In the rows, zero is written as 128.
Each row of numbers belongs to one of the nodes below and depends on some of the facts about them. Some rows are named. Which node is each other row?

Known rows:
[139 131 149 164  96  94 130  73  98 154  94 103 101 115 123 146 114 136
 132 103 150 134 127 132  95 116 125 132 159 146 123 135 137 118 151 112
 140 139 164 155 146  90 136 183 165 162 112 166] : Q341
[107 119 124 133 127 121 125  94  97 124 132 121 128 124 148 131  69 134
  84 107 145 121 137 115  89 142 146 132 139 145 126 113 112 189 129 118
 149 117 115 140  94  68 113 175 161 145 132 131] : Q11
[164 114 158 187  60  94 120 115 114  99 154 137 146 106  96 146 137 146
 113 159 142 158 151 133 134 168 104 122 136 130 133 102 164  98 189 112
 109 123 158 165 172  93 157 112 135 104 160 167] : Q679
[132 109 131 124 111 109 111 108 141 125 142  99 137 118 126 112  69 115
 107 144 136 134 140 110 101 149 150 119 156 153 190 104 132 156 136 131
 135 115 123 135 128  87 132 154 154 146 109 149] : Q984
[138 134 136 172  96  96 131  88 100 155  93 103 110 117 113 144 101 140
 127 102 149 134 138 143  98 130 120 133 148 140 117 135 137 121 158 119
 135 133 158 148 147  80 112 179 172 154 105 160] : Q623
[115 105 120 125 131  85 130 104 120 135 113 112 114 114 126 126  78 128
 110 103 136 129 149 137  99 138 142 131 152 142 136 111 111 168 127 115
 144 119 123 138 108  91  93 161 150 162 107 142] : Q120
[127  84 139 147 121  67 132 123 119  91 149 167 135 100 114 141 116 144
 104 118 131 155 165 144 127 161 122 114 138 123  99  91 116 153 142  91
 136 113 121 166 116 110 104  94 105 135 148 154] : Q647
[110 102 121 132 128 108 123  91  99 128 126 121 122 123 143 130  73 134
  93 109 145 121 138 121  94 134 143 135 140 142 122 113 103 182 128 121
 146 121 123 141  96  76 108 177 161 149 125 130] : Q948
[195  35 128 120 161  88 192  69 156  46 156 201 105  98 153 134 123  94
 148 143 174 164 136 120 119 136  79 108 100 124 104  81 100 140 162 106
  64  99 144 156 139  83 114 102 132 157 159 109] : Q571
[133  93 135 156 110  88 126 102 118  71 163 167 144 106 136 148 111 150
  90 120 137 143 148 120 125 160 126 114 141 129 102  91 127 160 141  77
 138 120 110 153 116 107 134 102 103 127 169 152] : Q944
[140 140 132 169  85 117 133  72 104 142 109 103 110 119 128 137 101 146
 114 107 154 133 119 119  99 132 124 131 155 142 126 139 144 135 159 112
 130 134 155 141 145  75 141 180 167 143 122 157] : Q594
[175 134 157 205 107  95  86 109 115 109 118 117 137 128 161 156 155 141
 120 128 115 144 182 145  97 134 132 144 117 136 103 143 140  96 170 119
 117 123 154 136 156 107 171 130 157 190 103 159] : Q685
[124  65 140 150 138  99 139 109  93  74 173 181 135 115 134 149 112 125
  84 146 158 144 168 132 111 157 105 138  90 120  72  80  94 156 158 125
 114 111 121 176  96  69  94 125 134 125 180 111] : Q146
[122 100 124 125 135  74 131  95 126 132 103 119 107 114 134 133  88 129
 126  99 134 132 138 142  99 127 151 128 165 146 140 112 109 167 115 103
 154 117 132 146 112 109  97 159 149 182  91 156] : Q443
[177 131 153 197 109 106  78 104 129 119 123 100 148 127 152 156 145 132
 118 145 116 146 193 137  98 147 127 145 111 149 108 144 149  84 174 135
 109 123 147 135 171 104 173 127 149 175 110 163] : Q509
[140 110 155 192  82  80 138  99  87 105 128 159 120 108 110 168 140 157
 114 109 148 159 158 152 124 147  92 124 122 124  66 111 137 112 175  97
 129 137 154 177 152  94 123 125 130 129 156 163] : Q226
[153 126 106 136  94 105 101 113 163  80 199 137 145 106 112 157 121 117
 133 128  99 123 163 143 123 156 123 133 103 153 189 139 134 160 120 148
 137 118 133 109 123 125 139 140 116 127 136 112] : Q680
[108  99 127 129 143 117 127  96  92 128 133 121 116 129 140 129  75 120
  94 129 151 120 151 123  85 135 133 147 115 142 115 107  93 179 139 146
 140 117 123 152  86  55  87 183 179 146 134 114] : Q53
[142 125 121 145 122  64 118 108 133  88 159 161 125 103 116 166 148 127
 151  87  99 117 167 166 114 130 120 140 111 157 133 139 107 180  96 125
 163 129 141 138  97 142 106 147 117 163 117 112] : Q42
[157 132 134 180 126  84  93 104  72 119 100 155 148 160 177 204 146 183
 181 185 117 143 170 126  89 145 164 178  54 189 151 158 163 107 182  86
 102 146 147 178 192 151 133 151 165 191 111 145] : Q692
[ 52  49 117 128  89  98  98  62 176 117 167 108  71 107 128 187  48 104
  75 167 146 167 117 166 118  83 134 106 115 101 228 141 123 108 141 119
 188 123 193 140 100 101  93 164 121 224  99 145] : Q335

There are 2 kinds of fact about the nodes: χ, ε.
χ c <- Q100,Q142,Q162,Q167,Q17,Q185,Q228,Q317,Q379,Q426,Q506,Q509,Q538,Q604,Q685,Q692,Q718,Q763,Q788,Q847,Q848,Q857,Q867,Q933,Q955,Q993
χ a <- Q106,Q11,Q120,Q158,Q171,Q175,Q179,Q186,Q2,Q219,Q236,Q290,Q335,Q341,Q348,Q4,Q403,Q409,Q421,Q438,Q443,Q46,Q498,Q52,Q53,Q584,Q587,Q594,Q6,Q600,Q607,Q617,Q623,Q640,Q652,Q658,Q699,Q739,Q743,Q752,Q85,Q852,Q879,Q883,Q890,Q892,Q912,Q919,Q921,Q948,Q982,Q984
χ b <- Q144,Q146,Q189,Q193,Q194,Q216,Q226,Q291,Q383,Q39,Q40,Q447,Q468,Q471,Q477,Q484,Q510,Q516,Q55,Q560,Q565,Q570,Q571,Q573,Q63,Q647,Q659,Q667,Q679,Q733,Q742,Q747,Q782,Q803,Q820,Q826,Q936,Q944,Q994
χ d <- Q149,Q305,Q32,Q329,Q338,Q380,Q396,Q41,Q413,Q42,Q450,Q463,Q465,Q505,Q535,Q680,Q687,Q706,Q710,Q725,Q787,Q792,Q82,Q913,Q960,Q983
ε Q193 <- Q100
ε Q921 <- Q100
ε Q4 <- Q100,Q383,Q570
ε Q379 <- Q100,Q171
ε Q396 <- Q162,Q46
ε Q348 <- Q171,Q982
ε Q936 <- Q171,Q510,Q594
ε Q194 <- Q171,Q594,Q788,Q847
ε Q290 <- Q171,Q186
ε Q617 <- Q171
ε Q11 <- Q179
ε Q667 <- Q179,Q594
ε Q948 <- Q179,Q919
ε Q53 <- Q189
ε Q604 <- Q189,Q409
ε Q450 <- Q189,Q409,Q919
ε Q803 <- Q189,Q55
ε Q659 <- Q2
ε Q463 <- Q2
ε Q158 <- Q2,Q509,Q742
ε Q149 <- Q2,Q867
ε Q763 <- Q2,Q718
ε Q680 <- Q219,Q994
ε Q706 <- Q219,Q852,Q994
ε Q52 <- Q219
ε Q984 <- Q219,Q41,Q679,Q743
ε Q584 <- Q226,Q919
ε Q506 <- Q226,Q228,Q305,Q341,Q560,Q623,Q788,Q919
ε Q42 <- Q228
ε Q826 <- Q228,Q484,Q560,Q658
ε Q573 <- Q228
ε Q955 <- Q305,Q725
ε Q652 <- Q329,Q55,Q867
ε Q820 <- Q329
ε Q17 <- Q329,Q560,Q725
ε Q571 <- Q338,Q913
ε Q516 <- Q338,Q409
ε Q848 <- Q341,Q484
ε Q142 <- Q341,Q685
ε Q883 <- Q341,Q570
ε Q413 <- Q383,Q890
ε Q82 <- Q383,Q46
ε Q146 <- Q409
ε Q857 <- Q41,Q685,Q733
ε Q892 <- Q41,Q46,Q509
ε Q216 <- Q41
ε Q699 <- Q46
ε Q465 <- Q46,Q718
ε Q993 <- Q484
ε Q538 <- Q505,Q607
ε Q380 <- Q505,Q658,Q692
ε Q447 <- Q505
ε Q236 <- Q509,Q743
ε Q912 <- Q509,Q510,Q685
ε Q983 <- Q510,Q788
ε Q106 <- Q510
ε Q879 <- Q55,Q623
ε Q185 <- Q55,Q594,Q685
ε Q40 <- Q55,Q587,Q623
ε Q535 <- Q560
ε Q443 <- Q560
ε Q600 <- Q560,Q867
ε Q421 <- Q570
ε Q710 <- Q587,Q607,Q742
ε Q944 <- Q594
ε Q175 <- Q607,Q890,Q994
ε Q120 <- Q623
ε Q647 <- Q623
ε Q747 <- Q640,Q852
ε Q335 <- Q640
ε Q291 <- Q640
ε Q498 <- Q658
ε Q468 <- Q685
ε Q752 <- Q685,Q867,Q982
ε Q471 <- Q692
ε Q438 <- Q692
ε Q687 <- Q725
ε Q6 <- Q725,Q982
ε Q32 <- Q733
ε Q144 <- Q733
ε Q739 <- Q733
ε Q565 <- Q742
ε Q167 <- Q742
ε Q787 <- Q742
ε Q403 <- Q743
ε Q85 <- Q847
ε Q39 <- Q847,Q852
ε Q317 <- Q847
ε Q63 <- Q867
ε Q477 <- Q867,Q890
ε Q782 <- Q913
ε Q960 <- Q913
ε Q792 <- Q919
ε Q426 <- Q994

Rows to name:
No name comes twice in this set of rows, the named rows included.
[162 107 159 175 140  85  76 142 132  81 146 119 147 136 183 133 143 126
 112 147 105 149 188 132 104 146 160 131 134 142 153  95 120 139 134 128
 131 102 125 137 121 109 174 108 148 205  89 145] : Q857
[170 120 166 164  84  67 100 154 102  44 182 145 120 129 128 125 206 120
 164 124 103 134 157 149 127 138 127 126 159 129 227  55 114 198  96 171
 152  98 160 138  83 115 173 132 155 157  95 109] : Q32
[136  93 132 164 168 123  91 115 117  86 147 144 143 139 189 148 117 125
  89 147 124 143 205 133  83 148 139 160  68 135  77 114  97 147 151 138
 117 105 115 136  94  77 124 141 160 190 118 105] : Q604
[128  85 123 123 125  58 132 117 101  88 146 188 152 115 129 170 104 162
 145 166 128 146 151 126 123 172 145 133 101 166 154  98 143 147 151  66
 115 128 119 192 155 146  91 102 110 128 154 149] : Q447
[130 100 150 117 127  93 112 102 133 141 144  98 129 115 124 121  80  97
 112 141 142 125 144 110  97 142 142 129 168 169 169  97 114 145 126 131
 141 119 127 152 123  91 127 155 151 153 114 153] : Q892
[133 112 144 113 133 112 124  46 134 128 152 122 115 116 165 137  90 109
 107 114 147 113 101  79 100 110 149 121 180 195 136 116 119 162 107  72
 157 134 117 133 115 116 162 166 123 169 141 166] : Q921
[ 57  26 126 156  78  76 102  75 177  72 206 156  95 100 121 206  84 124
  68 178 144 190 140 176 148 112 110  96  95  82 187 113 128  94 160  93
 173 120 186 171 108 116  91 104  72 194 147 152] : Q291
[134 128 122 151 117  96 111 108 111  84 182 154 129 112 125 161 145 122
 126  92 111 114 179 158 107 140 112 151  92 155 116 132 101 190 107 144
 156 123 129 130  86 105 115 161 126 141 137  95] : Q792
[158 118 150 150 106  86 125  89 129 174 103  77 116 111  88 132 102 112
 131 122 141 128 152 143  99 132 119 129 164 159 127 135 131 100 160 137
 130 130 157 153 169  96 123 167 165 141 108 178] : Q2
[163 115 128 124 129  71 108 123 169 111 189 123 141  89  89 146 137  85
 151 112  98 114 190 159 117 148 108 139 123 178 137 134 107 151  98 156
 151 122 130 132 121 137 111 135 114 138 118 128] : Q463

The same nodes again, as new rows of numbers:
Some rows with their names:
[168 150 133 157 133 116 152 129 180  87 142 179 144 151 165  60  86 159
 155 139 207 150 181  96 111 104 141  78 173 159] : Q506
[180 119  55 132 140 133 108 119 171 133  85 134 121 188 127  76 153  74
  94 128 155 116 143 116 123 144 158 119 127 142] : Q498
[135 122 196 142 134 119 151 122 211  85 153 145 158 171 155 123 103 148
 141 122 120 102 111  90 104 120 142  35 186 159] : Q560
[104 119 177 119 127 127 188 141 176  98 154  72 120  46 136 239 159 197
 130 135 110 119  90 125 136 108  69  43 144 149] : Q383
[ 71 134  71 123 129 128 159  98 191  54 142 100 138  70 160 143 159 132
 138 124 234 143  98 124 100 109 155  61 159 142] : Q341
[104 129  50 124 142 124  98 110 144 108 113  82 129 111 121 120 131 117
 104 117 158 130 103 143 125 145 142 154 115 132] : Q106
[189 133 140 151 148 131 133 151 134 148 128 158 126 152 142  83  99 139
 132 163 121 131 173 118 137 136 103 132 132 147] : Q426
[169 119  98 120 143 147 103 121 150 131 124 116 137  85 181 100 220 101
 140 204 207 153  95 113 117 121 123 146 128 126] : Q852
[118 132  53 130 148 121 108 115 144 106 111  93 138 133 112 114 133 101
 119 101 159 133 112 148 119 145 157 169 110 133] : Q879
[133 125  53 126 137 130 113 121 161 119  95 104 121 132 119 107 163  97
  98 117 167 129 127 130 127 140 143 137 121 134] : Q921
[133 124 166 138 133 121  92 121 179 123 148 108 117 157 149 154 140 211
 134 112  40 115 106 129 128 133  79 177 116 150] : Q571
[137 130  48 128 142 124 111 123 156 108 108  95 133 134 114 107 144 100
 113 107 158 134 121 143 125 138 154 152 118 133] : Q120
[136 128 152 142 140 115 101 134 166 122 138 100 139 174 131 142 111 186
 137 103  48 111 108 140 126 138 104 183 116 147] : Q803
[173 123  62 122 142 126 100 117 160 123  89 122 133 147 116  83 168  94
 108 135 153 137 132 125 129 143 140 151 118 130] : Q52
[ 88 128 154 137 144 159 160 113 142 157 174 163 126 136 190 139  78 156
 133 179 113 100 117 139 133 148  87  69 151 161] : Q692
[100 133  92 156 134 124 122 151 130 142 151 190 139 139 109 116  80 104
 168 140 151  79  95 125 108 147 142 130 130 137] : Q329
[156 122 136 172 130 124  88 140 196 136 157 149 100 220 187 140 182 210
 168 141  39 114  99 176  92 123 110 198 122 161] : Q189
[123 122 136 144 134 163 133 150 145 176 140 213 134 158 148 102 135  98
 158 168 146  77 105  78 125 139 140  77 146 143] : Q505
[154 115 175 135 122 118 167 146 193 106 139 116 118 105 154 189 150 167
 125 144 115 109 114  99 122 109  82  49 157 152] : Q570
[146 136 126 147 143 125 140 137 133 142 133 149 129 141 137 110  74 153
 127 148 118 126 156 131 138 141  85 132 123 151] : Q933
[148 128  52 130 134 128  90 118 137 120  99 103 109 139 154  97 144  93
  94 142 174 131 120 111 118 146 137 155 126 132] : Q290

Name these rows:
No name comes twice in this set of rows, the named rows included.
[149 118  94 149 120  95 100 138 162 130 140 238 151  61  40  93 102 115
 161 194 125  93 115 169 117 151  67 112 121 127] : Q41
[147 132  89 164 139 103 141 137 106 132 151 170 136 147 153 128  11 117
 131 182 151 100 130 178 102 170  97 113 133 153] : Q685
[155 133 143 140 155 142 152 146 130 153 140 153 135 142 149 107  84 142
 134 150 121 124 150 124 143 141 106 122 128 150] : Q538
[128 111 189 120 137 100  92  98 195 102 181 135 188  25  82 157 118 188
 161 187  58 125  71 185 126 145  16 128 124 135] : Q679
[195 112 192 139 135 121 121 129 206 130 122 163 139 227 129  92 110 123
 101 120  62  87 151  73 129 138 131  70 165 157] : Q826
[113 127 123 135 128 154 105 133 151 170 129 205 124 151 116  88 108 110
 136 145 103  77 124  74 141 139 136  99 136 137] : Q380
[179 108  28 145 124 114 161 146 185 110  80 146  97 135 103 143 176  69
  92 150 173 103 133 183 103 143 122  43 143 142] : Q46
[144 114  71 125 138 111  88 100 175 106 128 142 165  57  81 102 150 104
 129 180 150 125  95 198 114 156  85 113 116 127] : Q743
[172 124  85 124 155 146 125 143 146 127  99 102 144 123 124 109 190  83
 124 130 178 146 116 119 135 130 154 145 114 128] : Q175
[ 97 127  30 160 132 149  86 110 187 135 135 142  73 187 199 120 240 165
 157 149 127 137  90 207  89 129 133 196 109 154] : Q409
[ 62 145 113 132 152 138 128 153  99 133 157 120 158  59  84 149  94 142
 184  97 134 117  78 115 145 136 126 175  96 122] : Q710
[192 117 149 155 124  90  91 141 142 114 140 137 135 164 171 132  74 115
 115 177 122  98 111  91  96 147 108 135 151 142] : Q510

